Below is a small trained network, with its code and all its weights. Each question gives an input and a class and asks what happens when units are switched off, that is, made to give their printed mean instead of their output.

import numpy as np


def w(rows, s, z=0):
    codes = np.array(rows[::2]) - 128.0
    scale = np.full(codes.shape[1], s)
    scale[-1] = z or s
    return codes * scale


def f(y):
    return np.maximum(y, 0)


def log_softmax(a):
    a = a - a.max(-1, keepdims=True)
    return a - np.log(np.exp(a).sum(-1, keepdims=True))


def net(x, mask):
    res = np.array(x, float).reshape(1, 8) / 4 @ E
    y = f(res @ A[0][:, :-1].T + A[0][:, -1])
    res = res + np.where(mask, y, B[0][:, -1]) @ B[0][:, :-1]
    return log_softmax(res[-1] @ U[:, :-1].T + U[:, -1])


A, B = {}, {}
E = w([
[106,147,142,138,161,133,145,134,173],'x0',
[159,249,66,246,150,140,26,73,135],'x1',
[134,137,109,118,119,120,141,111,125],'x2',
[119,151,144,131,119,150,152,136,103],'x3',
[99,112,119,128,120,120,111,123,151],'x4',
[119,157,113,104,110,129,148,87,134],'x5',
[166,227,82,2,83,189,91,213,236],'x6',
[192,74,167,162,41,183,193,79,231],'x7',
],0.0063)
A[0] = w([
[233,101,134,6,70,177,171,163,220,229],'n1',
[44,152,154,181,179,110,2,138,6,244],'n2',
[30,152,228,117,227,95,211,141,57,214],'n3',
[62,183,118,143,215,125,43,4,87,191],'n4',
[59,27,148,95,171,18,148,129,159,252],'n5',
[168,136,157,246,53,171,88,69,202,179],'n6',
[158,18,107,124,73,53,196,33,179,227],'n7',
[89,2,200,65,75,94,191,127,41,251],'n8',
[159,204,66,28,86,204,54,202,190,252],'n9',
[170,175,58,45,185,156,51,196,116,214],'n10',
[224,143,70,191,95,214,114,65,138,144],'n11',
],0.0059,0.0033)
B[0] = w([
[114,69,177,82,51,203,99,227,36,242],'n1',
[94,135,66,100,162,66,83,40,150,247],'n2',
[134,113,68,162,188,134,130,72,94,217],'n3',
[114,151,78,110,116,46,98,48,102,216],'n4',
[142,100,125,172,172,184,156,98,35,219],'n5',
[111,49,105,102,213,165,140,82,94,206],'n6',
[220,114,160,179,147,193,216,132,73,228],'n7',
[172,123,123,157,169,218,171,111,99,255],'n8',
[17,147,122,93,81,198,53,162,219,238],'n9',
[139,202,37,187,73,191,134,234,137,205],'n10',
[3,48,78,110,171,145,98,147,118,184],'n11',
],0.0074,0.0086)
U = w([
[131,101,104,142,196,124,130,75,68,254],'0',
[86,145,86,83,163,187,104,212,111,211],'1',
[144,167,115,112,165,3,72,65,91,56],'2',
[99,233,92,146,90,102,67,181,162,81],'3',
[193,116,196,186,145,148,187,111,109,48],'4',
[155,108,194,74,84,172,133,212,148,12],'5',
],0.0081,0.0032)

Each question gives the input, the list of numbers given to net, and the class t.
The units are the neurons (one row each of A and B). Each row of codes is followed by its name. A weight is (code - 128) times the scale printed after its matrix; where a second scale follows, it is the last column's (A, B and U).
mask holds one flag per neuron, in row order. A switched-off neuron (its flag False) gives its mean, the last column of its row in B, instead of its output. The means were averaged over made-up inputs and are rounded, as every weight is.
A unit's drop is (log p(t) with every unit on - log p(t) with that unit switched off) / (log p(t) with every unit on - log p(t) with every unit switched off).
The circuit of an input: a set's keep is (log p(t) with only the set's units on - log p(t) with every unit switched off) / (log p(t) with every unit on - log p(t) with every unit switched off). Starting from all 11 units, units are removed one at a time, each time the one whose removal leaves the highest keep (on an exact tie, the one counted first), for as long as the keep stays at least 0.8.
units of the circuit, in order: the units of the circuit, biggest drop first
unit that matters most: the unit with the biggest drop
k most important neurons: the k neurons with the biggest drops, biggest first
drop when u is switched off: that unit's drop, to one decimal
input [-3,7,7,-3,-5,5,-2,0], class 2: units of the circuit, in order	(n4, n8, n1)
input [2,5,-1,-1,5,-3,1,-3], class 3: unit that matters most	n10
input [1,6,-8,5,3,-3,0,-6], class 2: 3 most important neurons	(n2, n4, n1)
input [8,-3,8,-6,1,-8,-7,3], class 4: units of the circuit, in order	(n7, n2)
input [-1,1,2,1,-4,-3,0,-1], class 2: units of the circuit, in order	(n1, n8, n7)
input [7,8,2,6,1,7,2,-8], class 3: 2 most important neurons	(n10, n9)
input [-1,-4,1,-6,-4,-8,7,2], class 5: units of the circuit, in order	(n1, n2)
input [6,-1,1,-6,-7,-3,-8,6], class 4: 3 most important neurons	(n7, n2, n4)
input [-3,-2,-7,0,5,2,0,1], class 4: 3 most important neurons	(n9, n2, n11)
input [6,-6,-4,5,-5,5,0,-5], class 0: 2 most important neurons	(n3, n9)
input [5,-3,-4,1,-2,2,1,8], class 5: 2 most important neurons	(n1, n3)
input [-1,8,-1,3,-5,-4,-8,0], class 2: 2 most important neurons	(n4, n2)
input [-1,0,-3,4,7,0,4,3], class 5: drop when n9 is switched off	-0.1
input [-5,-1,1,-1,-4,4,3,4], class 5: drop when n2 is switched off	0.2
input [6,0,-2,4,6,7,3,4], class 5: drop when n4 is switched off	0.1
input [8,3,1,1,1,7,8,-1], class 3: unit that matters most	n8
